In the rows, 128 means zero.
Each row of numbers stands for one object and depends on some of the facts below. Use the named rows to name the rest.

Some facts about the objects:
τ skana <- bidon bipak brutak dimumis fabre fugifun kiros klili kliston klubim kozo ladra sevek skidur skigrus stilase stunu truskam vetek vifa zipek zudriso zudun
τ druskek <- bidon
τ skigrus <- bipak kugal rokur
τ kiros <- bresir dadrek korol paflik
τ katrokul <- bruvo bruzin lifik lististin puve
τ viplam <- bruvo drulim regrum stiplos
τ zipek <- bruzin gini godrin skepum stegrike tiflo
τ trostestus <- bruzin mefal
τ matrok <- dadrek korol
τ braplidu <- daflok dapa diflim klirek mutoflak treplin truskam
τ tupla <- daflok dure
τ flekula <- dapa dure fubak nibrus zoga
τ kliston <- dapa flekula ladra nabron nista sunidril trutatrom
τ plelo <- debrus feri
τ grudral <- destel fabre lipu treplin
τ gobrol <- destel plopo stiplos
τ klili <- dreplu gruklu kiros plolu plufi skiral tiflo truskam
τ pliklik <- dribra grabrim viplam
τ plufi <- drobol godrin
τ figil <- druplafem tiflo trabru zale zipek
τ treplin <- druskek figil gini paflik
τ zudriso <- dubrok
τ klubim <- dubrok grovu kiros pluse truli
τ kobrum <- feri midul nista
τ zastem <- fubak
τ nabron <- fugifun rabrak
τ plunor <- godrin kugal treber truskam
τ brutak <- graflum matrok
τ rastedrak <- grorok paflik
τ klirek <- grorok klubro mifli nista tatrek zemomik
τ zemomik <- grovu
τ lipu <- guplil moskos plamul plofli
τ bipak <- kizir
τ lististin <- klapli
τ stunu <- klubro lipu luflu nibrus trutatrom
τ plovu <- kozo lististin musis truli truvul
τ plofli <- kozo laplik setil
τ skepum <- lamel
τ druplafem <- lifik
τ stilase <- mami
τ skiral <- negin
τ zudun <- negin
τ korol <- plamul sebrer
τ moskos <- plufi puflon
τ trabru <- ponem
τ musis <- rokur
τ dadrek <- rokur
τ nibrus <- setil
τ gruklu <- skidur
τ stopu <- skiral trenosul
τ dimumis <- stoplo
τ bruvo <- tatrek
τ ladra <- tiflo tifu
τ graflum <- tifu
τ dapa <- trikli
τ daflok <- truli
τ pibren <- trutatrom
τ plebri <- vifa
τ puve <- vuska
{bidon debrus dimumis dribra drulim druskek flekula kiros kizir klapli korol kugal lististin luflu midul mutoflak pibren pliklik plofli plopo plufi plunor ponem puflon sevek skidur skigrus starus stilase stopu sunidril treber trenosul treplin trikli truli truskam trutatrom zemomik zipek zoga} ω c
{bipak braplidu bruvo bruzin dadrek destel diflim druplafem dubrok dure figil fubak fugifun gini godrin grabrim gruklu guplil klili klubim klubro kobrum laplik lifik lipu mami mefal moskos nabron negin nibrus nista plelo plolu puve rabrak raklom rastedrak setil skana skiral stegrike stiplos tatrek trostestus truvul vetek vifa zastem zudun} ω a
{bresir brutak daflok dapa dreplu drobol fabre feri flagre gobrol graflum grorok grovu grudral katrokul klirek kliston kozo ladra lamel matrok mifli musis paflik plamul plebri plovu pluse regrum rokur sebrer skepum stoplo stunu tiflo tifu trabru tupla viplam vuska zale zudriso} ω b

Known rows:
lifik: [111 142 121 119 131 159 127 108 126 152  93 127 130 129 105 143 146 172
  96 141 122 121 120 145  76  73 116 129 117 160 134]
klubro: [112 166 136 152 135 159 141 104 123 150  72 132 145 143 116 136 152 190
 110 139 125  94 116 145  81  86 115 101 130 141 129]
rabrak: [116 156 128 129 126 161 127 110 130 148  93 129 141 128 105 144 143 180
 117 141 121 111 114 138  91  80 115 115 128 161 136]
nabron: [119 182 120 140 118 155 122 118 137 152 103 129 133 117  86 146 148 188
 121 140 115  93 101 132  91  80 114 123 143 157 138]
vifa: [104 164 149 140 136 153 128 114 125 133 105 127 154 135  97 139 144 167
 129 138 119 111 121 136  85  66 117  92 119 170 135]
plamul: [107 126  46 136 134  99 131 134 125 149 132 136 134 107 172 137  94  98
 186 144 158 128 136 139 172 178 139  98 130 114 140]
paflik: [115 105  52 130 139 104 121 132 122 138 142 135 133 100 159 158  94  98
 195 131 161 127 140 127 162 160 140 107 131  96 140]
stunu: [ 93 154  79 167 145  77 137 144 121 132 154 133 149 116 146 134 103  96
 196 139 149  85 136 132 134 157 144  70 127 122 138]
mifli: [113 129  61 161 149  91 138 127 115 152 120 141 126 117 168 149 112 109
 178 127 161  77 137 131 108 163 140 106 134  78 131]
lamel: [110 119  43 135 139  92 126 134 122 147 137 136 126 108 156 151 102  93
 172 134 157  97 136 133 135 163 140 115 129 103 137]
matrok: [110 110  53 132 145 107 122 135 126 145 148 136 130 103 178 159  86 101
 219 127 152 135 138 132 154 157 140  93 141  98 136]
tupla: [128 157  47 126 135  89 118 144 128 153 131 137 137 108 165 134 100 113
 180 113 165 116 148 117 167 149 138 145 123 105 141]
zale: [112 104  30 124 134  94 120 134 122 136 134 131 137 104 135 162 102  79
 152 135 167 114 137 133 135 160 142 118 128  97 134]
grorok: [113 128  59 156 148  93 134 130 117 152 125 140 127 115 166 148 109 110
 180 127 160  79 138 131 117 161 139 105 134  84 133]
trabru: [112 103  24 124 133  94 120 136 122 133 131 130 140 103 133 168 102  76
 150 137 170 112 136 132 140 161 142 116 128  95 133]
luflu: [158 104 197 118 111 127 141 142 136  93 150 120 109 150 130  88 134 103
  79 124 102 157 123 128 156 170 133 143 141 106 106]
dimumis: [145 104 224 135 125 117 138 151 132  73 179 115 120 149 110  94 137  93
 106 116  94 162 129 119 128 145 138 125 131 120 108]
truli: [154  85 200 104 123 133 139 142 132 100 169 117  90 136 132  93 132 117
  82 117  99 201 131 124 135 158 132 162 134 104 113]
druskek: [166  63 189 102 105 137 127 140 133  74 152 117 112 135 114 103 134 100
  81 127 106 191 130 117 170 160 136 152 134 100 114]
lististin: [149  85 186  89 128 126 142 150 131 111 172 116  74 134 127  89 135 123
  45 117  92 212 132 132 103 151 133 187 125 108 115]
drulim: [165  72 184 116 108 126 125 137 139  82 151 126  94 148 142  99 137  84
  92 128  90 125 128 123 140 152 133 166 133 118 105]

Rows to name:
No name comes twice in this set of rows, the named rows included.
[115 112  63 143 143  96 124 124 114 154 146 137 121 113 151 154 107  69
 185 120 174  88 132 117 143 182 130 122 117 128 141]  dreplu
[108 159 129 125 119 164 136 108 130 149  81 128 151 134 116 123 138 180
 109 156 125 134 117 149 136 101 115 100 122 173 136]  guplil
[126 158  49 126 129  89 117 140 130 147 127 137 146 109 167 129  97 113
 178 122 166 115 150 119 185 153 139 141 119 109 142]  grudral
[108 170 133 133 114 161 141 107 130 145  70 129 160 137 119 108 136 186
 100 169 125 147 116 155 166 114 116  81 122 176 138]  lipu
[110 146 137 126 135 165 130 106 125 146  97 128 141 129 113 143 142 176
 124 136 120 126 119 140  92  75 115 108 123 158 136]  dubrok
[ 95 137  80 157 149  80 128 147 118 131 162 132 145 111 145 143 103  89
 203 132 149  91 141 127 125 144 144  79 122 120 139]  zudriso
[ 97 133  63 140 147  86 131 142 120 145 158 131 128 104 152 137 101 101
 177 136 152 125 141 135 127 154 142 102 122 115 144]  kozo
[172  61 206 117  96 137 127 137 127  68 142 121 114 129 109  90 141 126
  82 138 109 196 135 109 195 166 137 150 130  90 127]  treplin
[162  97 209 143 130 130 151 135 127 100 134 126 102 160 136 100 148 120
  77 104 107 135 126 125 105 163 132 146 145  71  97]  zemomik
[110 203 155 135 139 143 124 126 129 131 111 125 172 140 104 127 139 176
 136 116 123 113 131 125 100  47 118 112 114 174 134]  skana
[117 145 131 127 121 163 126 108 129 142  85 130 145 131 110 136 143 176
 115 147 121 121 120 139 120  81 116 118 123 164 137]  destel
[ 96 130  80 157 151  87 125 145 120 127 165 132 144 108 153 147  96  89
 218 128 148 106 140 127 130 142 144  78 128 116 138]  brutak
[175 131 183 126  98 121 128 153 147 104 172 119  94 126 100  99 140 122
  95 122  93 144 104 111 141 166 131 166 163 105 117]  flekula
[109 133 116 127 128 154 122 104 128 146  87 135 118 133 122 142 151 160
 101 150 105  71 122 148  68  62 117 139 115 167 132]  bruvo
[118  91  30 145 124  85 103 126 129 127 128 149 111 114 191 153 108  59
 198 152 131   9 141 131 132 146 140 128 121 127 133]  viplam

The same objects again, as new rows of numbers:
Some objects and their rows:
tatrek: [149 119 111 105 182 143  86 127 146 128 119 181  95 116 103 138 127 131
 132 116  78 173 146 145  89 116 117 143 162 119 154  82 141 150  99 138
 124 110 139  84 140 165 173  91 146 112 149 112 168  83 155 138]
stiplos: [124 152  80 138 137 126  85  91 110 163 129 185  94 100  79 159 148 116
 123 119  79 178 193 175  80  97 113 152 158 128 143  72 148 155 140 138
 148 123 107  69 165 174 182  97 179 112 129  94 186  91 136 167]
destel: [143 148  89 124 151 132  82  93 111 163 125 183  88 100  65 148 139 115
 118  87  87 169 196 126  79  94 112 137 149 132 140  79 145 155 148 132
 151 104 125  78 145 179 178 105 174 109 101 109 182 115 138 172]
puve: [148  87 166 133 182 131  79 161 169 120  65 178 112 151 156  94 105 105
  87 133  67 176 183 180  85 108 118 105  94  96 177  74 142 157 131 142
 109  90 170  96 169 135 154  82 145  69 156 130 125  63 101  80]
bruvo: [150 101 111 123 169 141  84 111 146 124 101 184 100 122 123 137 134 111
 132 130  89 173 171 173  89 113 128 141 143 107 149  64 151 151 123 142
 137 131 142  77 159 147 179 104 142 105 173 117 165  89 130 105]
plolu: [159 106 121  78 184 154  85 127 125 133 133 185  95  95  95 113  98 118
 155  89 118 166 131 120  98 137 115 114 162 134 144  98 151 147  98 121
 140 102 140 100 146 168 170  76 135 130 111 137 166 113 165 132]
mifli: [ 97 128  85 155 103 116 173 146 163 118 154  95 175  98 121 144 125 134
 113 166 118 134 113 114 173 104 101 157 125  99 107 165 161 155 103 133
 136 100 106 151  89 109  85 136 139 166 117 116 116 132  80 136]
flekula: [139 168 174 146  89 132 144  99 105 111 116 108 103 181 169 101 148 145
  83 158 137  91  98 114 121 172 151 107 122 166 116 167  69  76 186 114
  77 163 139 134  97 117 134 160  95 105 134 100  96 146 138 172]
pluse: [103 120  85 152 110 120 177 145 160 119 160  93 183 114 116 144 110 118
 133 150 117 124 117 112 180 104 103 150 119  99 102 166 157 153  95 128
 142 102 104 158 108 114  81 125 135 162 108 139 102 136  75 124]
guplil: [162 127 127  70 179 155  83 117 134 160 143 186  88 114 102 136 132 135
 127  97 100 157 152 114  97 110 112 123 143 154 150  85 157 152  96 127
 151 126 143  87  98 161 165  84 125 120 102 151 177 100 153 146]
plufi: [129 170 189 132  95 133 125  98  83 171 122  98 109 170 173 142 143 150
 112 119 167  80 131 131 167 166 171  98 102 177 139 169  67  98 160 122
 140 183 140 151 143 108 117 147 108 109 108 132 106 146 146 142]
setil: [165 117 118  75 182 158  88 115 151 130 138 187  94 121 110 116 129 131
 116 105  87 166 125 114  92 119 108 126 150 141 144  88 146 147 100 124
 128 108 148  88  98 170 167  99 121 119 121 134 177  97 149 156]
skidur: [104 174 180 149 100 124 131 103  77 155 122  92 121 176 163 124 131 156
 133 104 143  95 109 126 151 170 149 105 139 174 132 178  67  93 140 123
 109 152 126 162 151 151 101 153 124 116 106 115  95 136 163 174]
kliston: [125 108  84 157  99 120 179 141 165  95 156  98 170 101 127 129 128 105
 121 164 141 108 107 111 167 106 106 150 110  90  98 146 162 134 125 125
 139 111 109 149  87  87  90 144 114 166 126 129 110 155  71 103]
kugal: [108 174 184 143 107 134 135 101  80 159 128  95 115 176 166 137 136 161
 129 102 146  97 111 126 156 164 154 113 136 181 144 181  69  97 130 123
 114 162 127 161 143 145  98 152 124 116 112 124  98 131 163 168]
luflu: [112 178 181 138  96 136 141  96  84 158 127  99 107 183 161 126 144 171
  99 130 132  98 105 122 146 165 143 116 132 183 133 176  69 105 147 121
 105 164 127 146 109 143 107 154 110 110 106 109 105 123 150 177]
ponem: [141 185 171 126 105  47  86 153  96 105 151  95 149  89 158  91 150 207
 158 166 172  78 103 155 101 166 178  68 164 162 182 180  69  79 185 143
 106 114 194 149 174 178  98 159 193  75 109 165  89 170 138 156]
plovu: [131  97  98 157  98 121 167 143 172 108 152 101 182 139 157 132 128  99
 119 163 143  97 145 117 172  95 107 141  74  95  97 103 168 142 140 130
 146 143 120 157 119  74  91 143 107 160 136 161  97 138  74  82]
plelo: [122 102 140 154 132 158  87 200  96 136  63 121  81  79  68 146 143 154
 167  81 179 184 112 111  80  82 161 166  98  90 126  74 141 158 142 142
 123 167 155  73  66  63 178 141 104  59 193  85 180 162 182  67]
braplidu: [163  95 111 103 171 152  87 129 151  99 117 187  91 132 125  92 141  98
 152  97 119 141 135 118  89 111 136 110 121 113 126  69 146 130 132 133
 132 139 165  94 132 119 179 128 107 111 169 155 165 143 137  94]
starus: [119 166 180 152  91 124 131 102  81 146 109 102 121 177 168 133 141 135
 117 124 155  93 120 136 127 163 166 109 116 161 128 163  63  86 174 130
 112 171 137 148 144 114 123 151 114 101 123 111 101 141 148 151]

Which object is each row?
No name comes twice in this set of rows, the named rows included.
[135 165 185 134  97 110 128 106  88 147 102  95 120 165 177 139 139 147
 116 131 166  86 125 143 137 167 183  92 115 168 145 168  63  78 177 137
 128 168 129 154 154 128 116 158 127 105 120 124  92 146 149 137]  zipek
[ 90 105  84  93 158 144 122  88 120 136 150 185 109 114 159 167 146 165
 166 163 118 183 132 218  86 157 123 162 177 131 145  76 150 153  86 144
 142 188 120  68 169 149 187  70 139 154 201  88 186  66 158 143]  grabrim
[116 182 187 107  98 145 121  91  82 184 140 102  99 168 173 154 145 187
  83 123 162  87 136 120 182 163 144 102 103 190 156 174  65 135 132 114
 151 180 137 150 107 134 105 140 111 104  94 124 136 117 151 170]  puflon
[ 57 181 187 159  86 155 130 202  75 177  64  86  90  86  91 162 153 203
 125 107 182 168  94 111  86 129 175 168 119  97 138 182  67 150 158 135
  81 176 122 120  64  70 128 154 119  57 156  78 121 168 185 102]  debrus
[ 58 135  92 162  90 149 178 199 126 137 142  81 123  77  71 160 133 184
 125 166 170 168  97 107 122  86 102 167 110  90 105 170 158 157 108 133
 131 120 102 126  65  69  91 145 130 133 144  82 133 157 157  82]  feri
[ 66 190 116 158  80  65 112  85  76 186 118 101 112 148  90 156 160 129
  68 109 104 118 197 140  89 131 130 127 107 170 128 161  63 124 203 131
 150 149  98 119 163 178 156 151 186  82  94  81 154 156 126 187]  plopo
[167 103 104 107 182 148  89 137 142 100 115 185  93 126  98  98 127 103
 158  86  90 164 115 113  90 121 119 125 155 121 123  75 141 128 106 131
 112 105 144  98 120 153 170 121 116 124 158 138 160 129 159 127]  nabron
[130 170 170 139  95 128 147  92 106 106 123 110 101 179 164 105 149 167
  77 164 115 102  91 114 129 180 131 113 151 174 122 176  69  84 165 116
  66 136 126 120  79 152 122 158 100 110 117  90 100 120 146 184]  zoga
[ 73 120  82 158  84  85 178  88 147 126 155  96 190  96 146 166 146 115
 115 172 145 138 169 188 125 105 105 163 137  91 104  94 171 150 136 144
 151 160  97 115 157  86 124 126 156 162 171  91 142 101  74 115]  viplam
[148 104 104 103 107  98 175 159 166 118 148  86 177  85 132 163 126 117
 122 174 175  82 124 125 187 106 112 140 113 101 126 147 171 126 122 140
 151 108 101 145 113 110  89 149 150 167 117 157 106 149  75  80]  skepum
[ 84 164 191 154 102 118  89 115 101 160  97  91 136 186 172 120 134 164
  77 135  90 121 148 170 141 161 142 106  96 148 164 173  69 142 148 139
  80 146 141 159 153 128  86 138 125  79 111 105  83  78 132 149]  klapli
[128 170 186 143  93 138 129  92  89 159 127 107 107 185 167 128 144 150
  97 124 145  88 128 119 152 164 163 104  99 171 132 168  71 110 173 122
 121 177 138 153 121 111 115 155  98 100 110 124 108 134 139 163]  plofli
[159 110  96 120 194 140 103 156 114 109 122 179 103 144  67 101 103 107
 170  63  71 173 117 123  86 112 119 134 171 127 123  91 127 128  95 126
 104  86 119 138 159 178 147 101 148 141 141 145 145 128 167 153]  mami
[104 169 183 149 104 128 124 102  88 152 126  98 118 186 170 120 135 159
 104 119 122 105 109 129 142 167 140 113 131 167 138 170  70 107 145 128
  92 158 130 158 136 138  99 154 119 102 112 112  96 110 149 173]  truli

The same objects again, as new rows of numbers:
Named rows:
figil: [149 119 151 165 107  94 144 128 168  56 141 139 105 152 104 202  87 183
 130  85 118 166 179 108 138 159 142  83 110 121 164 152 105 150]
zipek: [136 126 130 161 131  86 165  95 192 114 162 170 140 176 112 197 116 133
 114  67  95 113 185 118 124 139 109  81  78 117 131 143 136 127]
skepum: [ 93 152 131 151  95 102 133 101 198  69 149 149 103 168  97 165  95 156
 152 112  90 119 142 115 107 156 106 114  82  73 136 143 106 180]
tatrek: [141 109 157 170 107 121 133 119 173  69 155 121  84 119  95 164  98 196
 119  93  94 145 193 126 141 133 137  97 122 113 136 137  89 145]
zudun: [155  95 159 164  95 130 125 118 173  75 161 153  90 144 108 169 102 183
 124 109  73 129 199 104 150 145 142  75 117 157 138 141 106 157]
vuska: [ 92 145 132 147 103 117 120 100 184  69 150 143  97 151 101 160  94 150
 154 114  74 103 141 106 115 148 111 118  82  77 132 148 103 180]
bidon: [136 116 127 158 138 108 147  97 175 117 163 160 137 149 114 187 116 134
 114  75  73  89 178 109 134 123 117  91  83 126 122 149 135 122]
plebri: [ 93 140 140 160  82 114 115  94 182  71 145 138 110 163  73 170  92 129
 151 124  73 109 133  98 112 129 114 109  87  95 124 159 105 188]
plofli: [137 117 136 170 158 101 135 108 169 113 167 128 159 151 115 177 117 130
 122  82  82  88 157 118 138 131 108 104  68  92 114 166 108  99]
skidur: [137 115 125 162 135 113 146  94 176 118 169 159 132 148 113 186 115 131
 116  79  72  93 178 108 133 123 118  90  82 120 120 145 134 120]
grovu: [ 90 149 127 146  99 119 119 101 186  69 150 142  96 148 102 156  93 156
 152 115  75 102 139 107 112 142 107 118  88  89 127 144 105 175]
dribra: [132 117 127 167 153 116 149  92 176 103 150 143 138 132 101 195 112 128
 120  61  76  89 164 117 134 123 138 102  73  94 124 146 125 115]
klapli: [133 124 125 157 151 108 145  99 169 111 158 141 130 140 109 187 109 132
 115  68  93  89 175 113 134 118 112  95  72  85 124 154 122 116]
skigrus: [136 113 132 157 135 112 144  95 179 120 170 169 135 154 115 184 122 132
 112  79  62  82 184 105 135 124 115  88  86 141 117 142 136 126]
bipak: [152  98 159 165 100 130 124 120 172  72 158 148  90 140 109 172  99 183
 122 105  81 130 198 107 148 144 141  79 115 148 141 141 103 154]
stunu: [ 92 129 141 149  92 114 122 100 197  84 166 164 112 166 112 149 110 156
 155 132  45  96 143 106 119 154 108 113  93 126 117 143 110 185]
sevek: [137 111 128 159 135 111 147  95 178 120 169 166 135 154 115 187 118 132
 115  81  65  87 181 107 134 123 116  89  84 134 118 145 137 126]
moskos: [157  97 162 178 116 120 116 129 165  72 158 112 111 139 107 160  92 180
 133 115  91 138 171 118 148 152 135  89  99 111 138 161  80 127]
brutak: [ 95 140 134 144  88 123 118 100 193  73 154 170 103 161 112 156 102 151
 152 125  53  88 147  94 113 145 112 110  99 137 125 137 119 186]
mami: [150 105 157 167 111 125 127 120 168  66 151 130  93 130 100 172  91 186
 127  97 100 137 190 112 147 138 143  86 112 115 146 146  97 147]
katrokul: [ 89 144 142 152  92 123 116  93 180  68 147 135  96 159  74 172  98 128
 146 119  81 101 145  96 118 135 106 109  75  71 123 158 100 196]

Rows to name:
No name comes twice in this set of rows, the named rows included.
[147 123 109 163 129 117 135  98 176 113 162 156 123 141 120 177  93 125
 120  79  82  77 175  98 122 108 116  79  87 130 127 139 138 103]  kiros
[150 113 154 167 108 111 135 124 168  62 148 133  96 141 102 185  90 187
 129  93 108 153 185 111 142 149 140  84 110 117 153 150 101 148]  gini
[143 102 157 167 110 118 134 119 173  76 151 132  90 123  95 161  93 206
 130  98  98 148 194 128 142 123 146  98 119 108 141 146  91 149]  nista
[ 90 157 131 136 111 126 111 106 169  72 152 142  88 151 106 162  94 151
 148 116  86  91 152  91 121 144  87 114  76  62 127 159 102 186]  musis
[132 136 130 149 163 124 140  99 157 109 160 142 116 141 110 189 114 129
 106  64 104  78 189 103 142 122  91  90  62  60 120 160 118 126]  lististin
[153 106 155 172 105 120 131 119 174  67 152 128  89 140  97 173  89 185
 126  99 107 149 190 116 140 144 139  82 107 105 148 146  94 145]  godrin
[ 95 156 125 144  98 114 113 107 189  57 133 148 105 145 106 156  88 151
 154 112  78  82 136  98 108 130 117 121  95 105 135 140 104 171]  matrok
[150 113 159 166 112 124 130 119 173  65 149 129  88 141  97 175  94 184
 123  94 110 141 196 116 145 144 135  84 103  96 146 147  92 152]  bruzin
[147 106 162 164 123 145 129 113 171  56 147 126  79 118  93 178 102 181
 122  83  89 128 195 120 153 151 152  93  98  92 145 136  92 154]  bruvo
[ 94 135 135 146  88 122 120  99 191  79 160 171  99 164 112 158 104 152
 150 127  50  94 150  96 116 150 112 106  97 128 123 141 118 189]  zudriso
[141 106 160 171 107 118 131 123 174  73 157 121  93 126  95 160  99 198
 118  99  91 145 189 128 140 135 135 100 123 118 133 143  88 139]  klubro
[166  84 141 177  86 140 121 112 170  84 176 146  71 142 111 162  81 177
 133 122  80 148 196 103 139 146 142  59 111 139 144 137 114 140]  klili
[ 91 137 132 152 111 126 121  95 189  61 143 144  99 139  97 166  98 147
 156 108  57  98 132 110 118 153 133 124  79  79 132 139 106 181]  regrum
[ 93 151 124 147  98 109 120 106 182  64 142 147 104 148 105 166  88 149
 155 111  78 104 130  97 109 142 115 116  92  99 137 148 110 172]  paflik

